Below are the code and all the weights of a small trained network. Each question names an input and a target symbol and asks about switching units off, where a switched-off unit gives its printed mean instead of its output.

import numpy as np


def w(rows, s, z=0):
    codes = np.array(rows[::2]) - 128.0
    scale = np.full(codes.shape[1], s)
    scale[-1] = z or s
    return codes * scale


def norm(h):
    return h / np.sqrt((h * h).mean(-1, keepdims=True) + 1e-5)


def f(y):
    return np.maximum(y, 0)


def softmax(a):
    e = np.exp(a - a.max(-1, keepdims=True))
    return e / e.sum(-1, keepdims=True)


def log_softmax(a):
    a = a - a.max(-1, keepdims=True)
    return a - np.log(np.exp(a).sum(-1, keepdims=True))


def net(x, mask):
    ids = ['ΓΨβηθμπσ'.index(c) for c in x.split()]
    T = len(ids)
    res = E[ids] + P[:T]
    r = norm(res)
    for j in range(3):
        rows = slice(2 * j, 2 * j + 2)
        q, k, v = (r @ M[0][rows].T for M in (Q, K, V))
        z = softmax(np.where(np.tri(T) > 0, q @ k.T / 2**0.5, -1e9)) @ v
        o = O[0][rows]
        res = res + np.where(mask[j], z, o[:, -1]) @ o[:, :-1]
    y = f(norm(res) @ A[0][:, :-1].T + A[0][:, -1])
    res = res + np.where(mask[3:7], y, B[0][:, -1]) @ B[0][:, :-1]
    return log_softmax(norm(res)[-1] @ U[:, :-1].T + U[:, -1])


Q, K, V, O, A, B = {}, {}, {}, {}, {}, {}
E = w([
[150,116,114,109,83,192,53,217,81,47,61,62],'Γ',
[86,154,70,117,202,165,144,177,150,4,191,84],'Ψ',
[143,154,118,123,215,103,107,97,165,114,225,35],'β',
[64,172,169,129,161,131,137,82,113,94,159,91],'η',
[168,155,170,123,169,101,56,86,107,138,137,79],'θ',
[176,73,137,152,205,98,35,136,168,124,106,70],'μ',
[100,157,151,185,133,185,208,123,149,101,50,7],'π',
[95,111,195,133,151,152,151,28,130,119,133,116],'σ',
],0.021)
P = w([
[214,32,130,189,156,107,138,176,89,104,133,136],'0',
[79,187,153,132,173,73,185,225,172,194,152,10],'1',
[132,175,200,151,183,129,136,73,217,203,124,116],'2',
[133,186,208,137,108,46,125,123,228,81,109,116],'3',
[182,247,170,210,131,99,139,42,227,90,86,112],'4',
[101,149,128,200,86,148,93,173,182,109,53,94],'5',
[146,152,220,188,94,97,115,78,220,125,83,83],'6',
[137,103,124,116,123,124,94,72,180,144,127,56],'7',
[77,98,138,115,137,131,104,145,211,82,172,120],'8',
[138,86,119,168,131,120,61,61,206,157,178,36],'9',
[159,112,134,161,121,158,25,112,213,159,133,75],'10',
[97,68,172,180,136,170,151,135,255,115,228,71],'11',
],0.0097)
Q[0] = w([
[100,170,62,40,32,135,171,162,73,196,162,178],'head 0',
[76,134,114,127,110,111,101,128,1,156,146,156],'head 0',
[113,208,123,82,118,130,151,115,180,146,77,92],'head 1',
[127,133,197,150,151,151,86,98,168,33,98,18],'head 1',
[104,110,162,116,172,240,101,112,114,139,132,58],'head 2',
[117,121,171,161,95,138,149,142,110,138,134,153],'head 2',
],0.0084)
K[0] = w([
[69,150,113,108,97,79,54,106,182,168,92,122],'head 0',
[103,107,100,109,111,107,160,125,190,133,122,150],'head 0',
[140,158,145,127,117,143,90,152,181,150,161,110],'head 1',
[245,14,138,208,205,102,138,185,125,119,121,153],'head 1',
[129,74,150,175,138,148,95,99,73,47,155,103],'head 2',
[149,159,117,124,108,127,145,137,147,125,111,117],'head 2',
],0.011)
V[0] = w([
[204,131,185,18,160,53,86,154,107,139,149,163],'head 0',
[121,163,106,182,135,87,113,125,239,186,60,65],'head 0',
[176,245,111,122,186,23,23,138,89,152,183,80],'head 1',
[94,149,203,96,74,195,50,172,30,61,2,155],'head 1',
[254,64,159,113,178,104,74,136,127,208,54,109],'head 2',
[120,184,31,126,84,136,75,231,183,108,91,92],'head 2',
],0.0082)
O[0] = w([
[148,231,148,138,147,165,83,180,88,122,182,110,91],'head 0',
[101,93,82,122,165,45,102,31,124,112,37,87,103],'head 0',
[58,85,201,165,199,148,64,158,84,114,118,128,186],'head 1',
[49,146,77,152,126,164,92,185,137,245,142,142,127],'head 1',
[50,193,95,58,53,147,84,54,91,99,239,6,194],'head 2',
[155,173,36,113,190,158,131,70,90,147,56,129,10],'head 2',
],0.011)
A[0] = w([
[227,128,138,142,179,66,210,132,84,99,45,189,62],'neuron 0',
[143,189,108,71,136,65,72,105,116,119,129,58,87],'neuron 1',
[116,3,207,47,199,139,49,73,198,120,152,86,252],'neuron 2',
[178,127,91,139,214,121,145,100,37,120,58,180,79],'neuron 3',
],0.0067,0.0029)
B[0] = w([
[158,192,80,162,138,141,180,154,70,128,115,95,132],'neuron 0',
[103,110,191,248,133,100,107,143,123,93,40,135,151],'neuron 1',
[114,210,118,212,124,203,179,126,158,81,51,109,249],'neuron 2',
[124,139,140,87,80,189,158,148,141,120,74,103,130],'neuron 3',
],0.013,0.016)
U = w([
[79,192,26,145,90,207,84,126,162,213,137,143,209],'Γ',
[225,225,102,100,144,185,197,170,145,134,66,191,54],'Ψ',
[186,125,148,82,200,146,115,68,109,87,125,107,150],'β',
[55,54,187,160,169,86,93,194,197,148,68,181,115],'η',
[19,122,169,53,150,110,88,94,10,109,174,72,150],'θ',
[65,142,88,114,132,71,74,46,186,99,104,123,3],'μ',
[121,94,31,122,104,71,154,66,243,149,41,139,172],'π',
[170,153,113,67,2,153,125,120,232,99,198,85,109],'σ',
],0.0049,0.0014)

Each question gives the input, a string of symbols that net reads in full, and the target symbol t.
The units are the heads (2 rows each of Q, K, V and O) and the neurons (one row each of A and B). Each row of codes is followed by its name. A weight is (code - 128) times the scale printed after its matrix; where a second scale follows, it is the last column's (O, A, B and U).
mask holds one flag per unit, heads first, then neurons. A switched-off unit (its flag False) gives its mean, the last column of its rows in O or B, instead of its output. The means were averaged over made-up inputs and are rounded, as every weight is.
A unit's drop is (log p(t) with every unit on - log p(t) with that unit switched off) / (log p(t) with every unit on - log p(t) with every unit switched off).
The circuit of an input: a set's keep is (log p(t) with only the set's units on - log p(t) with every unit switched off) / (log p(t) with every unit on - log p(t) with every unit switched off). Starting from all 7 units, units are removed one at a time, each time the one whose removal leaves the highest keep (on an exact tie, the one counted first), for as long as the keep stays at least 0.8.
circuit, biggest first: the units of the circuit, biggest drop first
most important unit: the unit with the biggest drop
top k neurons: the k neurons with the biggest drops, biggest first
which heads matter: for each layer, one digit per head in row order, 1 if its drop is at least 0.15 and else 0, layers parted by /
input Γ σ σ σ π σ η, target Γ: which heads matter : 010
input η μ σ Γ π σ σ σ η Γ, target η: circuit, biggest first : (head 2)
input π π β σ η, target π: circuit, biggest first : (head 0; head 1)
input σ σ η π σ θ Γ β, target σ: circuit, biggest first : (head 1; head 2)
input Ψ σ π Ψ, target Ψ: which heads matter : 001
input Ψ Γ θ, target Ψ: which heads matter : 001
input Ψ σ σ η σ σ σ π σ Γ Ψ, target Ψ: which heads matter : 011
input σ Γ σ, target σ: circuit, biggest first : (head 1; head 2)
input β σ Γ η σ π σ σ Γ σ σ, target β: which heads matter : 010
input β Ψ Γ, target β: which heads matter : 010
input η θ π θ Ψ, target η: circuit, biggest first : (head 2; head 1)
input θ Γ Γ μ σ Ψ, target θ: circuit, biggest first : (head 2; head 1)
input σ Γ σ π Γ σ, target σ: circuit, biggest first : (head 1; neuron 2)
input θ μ σ σ, target θ: which heads matter : 111
input π Γ σ π σ, target π: which heads matter : 110
input θ η σ Γ σ σ π, target θ: circuit, biggest first : (head 0; head 1; neuron 2)
input π σ Ψ θ Ψ θ θ σ Γ, target π: which heads matter : 111
input Γ θ Ψ π, target Γ: most important unit : head 1
input Ψ η Ψ Γ, target Ψ: which heads matter : 001
input η σ β Γ η Γ σ β, target η: which heads matter : 001
input Ψ π Ψ σ θ θ σ π, target Ψ: circuit, biggest first : (head 2; neuron 0; head 1)
input σ Γ π η, target σ: top 2 neurons : (neuron 2; neuron 1)
